Here is a tiny trained network, its code and every weight. The questions are about switching its units off for an input and a class, where a switched-off unit gives its printed mean instead of its output.

import numpy as np


def w(rows, s, z=0):
    codes = np.array(rows[::2]) - 128.0
    scale = np.full(codes.shape[1], s)
    scale[-1] = z or s
    return codes * scale


def f(y):
    return y / 2 * (1 + np.tanh(0.7978845608 * (y + 0.044715 * y**3)))


def log_softmax(a):
    a = a - a.max(-1, keepdims=True)
    return a - np.log(np.exp(a).sum(-1, keepdims=True))


def net(x, mask):
    res = np.array(x, float).reshape(1, 7) / 4 @ E
    y = f(res @ A[0][:, :-1].T + A[0][:, -1])
    res = res + np.where(mask, y, B[0][:, -1]) @ B[0][:, :-1]
    return log_softmax(res[-1] @ U[:, :-1].T + U[:, -1])


A, B = {}, {}
E = w([
[165,130,118,151,113,86,163,147,102,135,133,113],'x0',
[68,113,142,84,189,135,130,146,106,181,144,129],'x1',
[97,36,221,139,40,225,162,204,158,178,132,196],'x2',
[2,154,169,116,72,93,168,112,72,91,157,10],'x3',
[148,120,123,71,123,148,111,109,141,117,150,98],'x4',
[117,145,69,102,102,154,158,96,154,129,137,129],'x5',
[110,107,20,208,68,107,21,179,175,133,238,125],'x6',
],0.01)
A[0] = w([
[48,170,155,170,38,204,158,192,122,146,197,40,156],'n0',
[170,164,92,88,225,96,166,105,183,81,49,66,208],'n1',
[104,177,72,117,153,93,75,139,177,99,132,70,152],'n2',
[103,162,133,125,218,144,216,93,89,27,117,141,161],'n3',
[65,189,161,140,160,105,112,99,112,82,99,2,155],'n4',
[201,203,130,145,218,161,142,51,125,186,94,161,205],'n5',
[136,98,230,83,72,154,196,52,98,136,46,123,253],'n6',
],0.0076,0.0042)
B[0] = w([
[101,116,132,110,113,78,85,220,157,19,74,103,236],'n0',
[102,112,174,118,12,99,52,131,46,148,151,174,218],'n1',
[163,106,79,73,122,156,85,2,97,50,163,120,195],'n2',
[95,129,218,63,4,59,123,56,99,150,138,172,196],'n3',
[74,35,166,206,40,97,172,53,108,59,166,168,213],'n4',
[136,156,96,86,87,121,19,205,56,169,73,98,210],'n5',
[169,171,204,81,132,190,234,156,202,163,20,151,253],'n6',
],0.0085,0.014)
U = w([
[83,159,120,65,36,92,35,204,120,94,55,74,169],'0',
[168,194,39,157,168,99,1,98,119,134,231,165,216],'1',
[185,136,111,100,137,192,173,169,169,225,56,132,165],'2',
[155,24,84,175,106,178,84,201,231,137,196,187,199],'3',
[87,99,129,127,52,95,204,33,121,131,97,124,36],'4',
[61,78,39,215,118,119,130,50,94,60,135,52,90],'5',
[88,203,182,83,130,121,248,142,186,75,93,60,5],'6',
],0.0072,0.002)

Each question gives the input, the list of numbers given to net, and the class t.
The units are the neurons (one row each of A and B). Each row of codes is followed by its name. A weight is (code - 128) times the scale printed after its matrix; where a second scale follows, it is the last column's (A, B and U).
mask holds one flag per neuron, in row order. A switched-off neuron (its flag False) gives its mean, the last column of its row in B, instead of its output. The means were averaged over made-up inputs and are rounded, as every weight is.
A unit's drop is (log p(t) with every unit on - log p(t) with that unit switched off) / (log p(t) with every unit on - log p(t) with every unit switched off).
The circuit of an input: a set's keep is (log p(t) with only the set's units on - log p(t) with every unit switched off) / (log p(t) with every unit on - log p(t) with every unit switched off). Starting from all 7 units, units are removed one at a time, each time the one whose removal leaves the highest keep (on an exact tie, the one counted first), for as long as the keep stays at least 0.8.
units of the circuit, in order: the units of the circuit, biggest drop first
unit that matters most: the unit with the biggest drop
top k neurons: the k neurons with the biggest drops, biggest first
drop when u is switched off: that unit's drop, to one decimal
input [-4,-3,1,-6,2,-5,-1], class 2: unit that matters most : n0
input [3,-2,-6,1,7,4,-6], class 4: top 4 neurons : [n4 n0 n3 n6]
input [-3,0,1,-7,-4,-4,-2], class 2: top 2 neurons : [n0 n1]
input [0,0,6,-6,-5,-7,0], class 2: units of the circuit, in order : [n4 n0]
input [-3,-4,1,3,4,4,-4], class 6: top 2 neurons : [n6 n2]
input [6,-5,-8,6,5,4,2], class 5: top 2 neurons : [n6 n2]
input [-8,-4,0,3,-3,7,2], class 5: top 4 neurons : [n6 n5 n1 n3]
input [8,-1,1,6,4,5,0], class 6: units of the circuit, in order : [n5 n1]
input [-8,-5,8,-1,-4,-2,2], class 3: top 3 neurons : [n5 n3 n1]
input [-5,-5,2,-4,-4,-7,-5], class 2: top 2 neurons : [n6 n0]
input [-4,5,1,-5,5,-4,2], class 3: top 2 neurons : [n6 n2]
input [-2,3,3,4,8,8,-1], class 6: top 2 neurons : [n5 n1]
input [0,-1,6,-1,6,6,4], class 3: top 4 neurons : [n5 n3 n1 n6]
input [4,4,0,3,7,-2,-6], class 4: units of the circuit, in order : [n4]
input [2,1,-8,2,-7,8,7], class 5: drop when n4 is switched off : 0.2
input [-1,8,-6,-1,-2,5,3], class 1: drop when n0 is switched off : 0.1
input [8,-5,-6,-5,-8,4,5], class 1: drop when n6 is switched off : 0.0
